Below is a small trained network, with its code and all its weights. Each question gives an input and a target symbol and asks what happens when units are switched off, that is, made to give their printed mean instead of their output.

import numpy as np


def w(rows, s, z=0):
    codes = np.array(rows[::2]) - 128.0
    scale = np.full(codes.shape[1], s)
    scale[-1] = z or s
    return codes * scale


def f(y):
    return y / 2 * (1 + np.tanh(0.7978845608 * (y + 0.044715 * y**3)))


def softmax(a):
    e = np.exp(a - a.max(-1, keepdims=True))
    return e / e.sum(-1, keepdims=True)


def log_softmax(a):
    a = a - a.max(-1, keepdims=True)
    return a - np.log(np.exp(a).sum(-1, keepdims=True))


def net(x, mask):
    ids = ['βγεζηλπφω'.index(c) for c in x.split()]
    T = len(ids)
    res = E[ids] + P[:T]
    u = 0
    for l in range(2):
        q, k, v = (res @ M[l].T for M in (Q, K, V))
        z = softmax(np.where(np.tri(T) > 0, q @ k.T / 2**0.5, -1e9)) @ v
        res = res + np.where(mask[u], z, O[l][:, -1]) @ O[l][:, :-1]
        u += 1
        y = f(res @ A[l][:, :-1].T + A[l][:, -1])
        res = res + np.where(mask[u : u + 4], y, B[l][:, -1]) @ B[l][:, :-1]
        u += 4
    return log_softmax(res[-1] @ U[:, :-1].T + U[:, -1])


Q, K, V, O, A, B = {}, {}, {}, {}, {}, {}
E = w([
[25,35,151,133,137],'β',
[131,138,203,127,194],'γ',
[68,123,178,197,183],'ε',
[59,141,178,135,200],'ζ',
[38,3,152,225,80],'η',
[88,77,136,161,119],'λ',
[90,126,166,180,178],'π',
[57,119,151,136,41],'φ',
[218,125,138,161,63],'ω',
],0.013)
P = w([
[99,215,188,225,219],'0',
[160,73,145,212,160],'1',
[158,79,151,186,94],'2',
[101,79,214,105,107],'3',
[142,69,218,69,79],'4',
[187,61,224,93,82],'5',
[148,108,254,61,66],'6',
],0.0051)
Q[0] = w([
[118,143,37,91,125],'L0H0',
[146,138,251,107,163],'L0H0',
],0.018)
K[0] = w([
[131,85,27,122,227],'L0H0',
[203,48,254,92,103],'L0H0',
],0.0098)
V[0] = w([
[252,149,153,170,49],'L0H0',
[94,115,141,131,33],'L0H0',
],0.013)
O[0] = w([
[34,15,93,43,18,133],'L0H0',
[10,254,64,173,174,251],'L0H0',
],0.0069,0.0024)
A[0] = w([
[254,89,122,17,177,39],'L0N0',
[48,120,250,123,110,186],'L0N1',
[142,142,172,42,116,9],'L0N2',
[96,15,122,185,83,207],'L0N3',
],0.0084,0.0011)
B[0] = w([
[71,169,132,174,63,144],'L0N0',
[254,157,74,137,140,255],'L0N1',
[167,165,98,192,125,131],'L0N2',
[85,151,249,125,129,209],'L0N3',
],0.0086,0.0087)
Q[1] = w([
[201,133,121,147,12],'L1H0',
[161,74,101,193,112],'L1H0',
],0.011)
K[1] = w([
[152,73,32,42,254],'L1H0',
[146,249,170,80,188],'L1H0',
],0.0079)
V[1] = w([
[108,213,152,170,3],'L1H0',
[113,217,148,21,171],'L1H0',
],0.012)
O[1] = w([
[233,30,99,169,97,214],'L1H0',
[1,79,140,98,177,2],'L1H0',
],0.009,0.0034)
A[1] = w([
[137,137,93,157,235,4],'L1N0',
[191,2,66,114,89,110],'L1N1',
[149,196,121,90,68,107],'L1N2',
[218,154,62,88,123,37],'L1N3',
],0.0084,0.0014)
B[1] = w([
[41,156,135,105,1,214],'L1N0',
[43,189,142,80,92,252],'L1N1',
[128,118,96,141,117,158],'L1N2',
[125,95,150,199,184,188],'L1N3',
],0.011,0.0041)
U = w([
[99,157,122,133,179,1],'β',
[67,113,172,125,238,81],'γ',
[160,131,8,159,95,197],'ε',
[188,158,133,95,139,226],'ζ',
[253,157,210,12,206,128],'η',
[147,60,131,46,104,96],'λ',
[179,75,182,193,125,13],'π',
[82,51,68,174,164,132],'φ',
[146,172,178,140,126,239],'ω',
],0.0066,0.0034)

Each question gives the input, a string of symbols that net reads in full, and the target symbol t.
The units are the heads (2 rows each of Q, K, V and O) and the neurons (one row each of A and B). Each row of codes is followed by its name. A weight is (code - 128) times the scale printed after its matrix; where a second scale follows, it is the last column's (O, A, B and U).
mask holds one flag per unit, layer by layer, with each layer's heads first. A switched-off unit (its flag False) gives its mean, the last column of its rows in O or B, instead of its output. The means were averaged over made-up inputs and are rounded, as every weight is.
A unit's drop is (log p(t) with every unit on - log p(t) with that unit switched off) / (log p(t) with every unit on - log p(t) with every unit switched off).
The circuit of an input: a set's keep is (log p(t) with only the set's units on - log p(t) with every unit switched off) / (log p(t) with every unit on - log p(t) with every unit switched off). Starting from all 10 units, units are removed one at a time, each time the one whose removal leaves the highest keep (on an exact tie, the one counted first), for as long as the keep stays at least 0.8.
circuit, biggest first: the units of the circuit, biggest drop first
top k neurons in layer l: the k neurons of layer l with the biggest drops, biggest first
drop of u: that unit's drop, to one decimal
input ω π φ γ φ φ ε, target ε: circuit, biggest first => (L0H0; L1H0)
input π φ π ω ζ ω, target λ: top neuron in layer 0 => (L0N1)
input η ε φ η η ε, target ε: circuit, biggest first => (L0H0; L0N3; L1H0)
input π γ γ γ λ, target η: top 2 neurons in layer 0 => (L0N3; L0N0)
input ζ γ γ π, target η: circuit, biggest first => (L0H0; L1N0)
input ζ ζ β, target γ: top 2 neurons in layer 0 => (L0N1; L0N2)
input γ ζ η π, target π: circuit, biggest first => (L1H0; L1N3; L0N3)
input π φ ω ω λ, target λ: circuit, biggest first => (L0H0; L1H0; L1N1)
input ε γ φ φ π ω β, target λ: circuit, biggest first => (L0H0; L1H0)
input λ γ η γ γ η φ, target ε: top 2 neurons in layer 1 => (L1N2; L1N1)
input η η π ζ, target π: drop of L0H0 => 0.2
input ζ β ζ λ ζ ω β, target λ: drop of L0N3 => 0.2
input ζ ε β, target γ: drop of L0N1 => 0.2
input φ η γ ζ ζ ω π, target λ: top neuron in layer 1 => (L1N3)
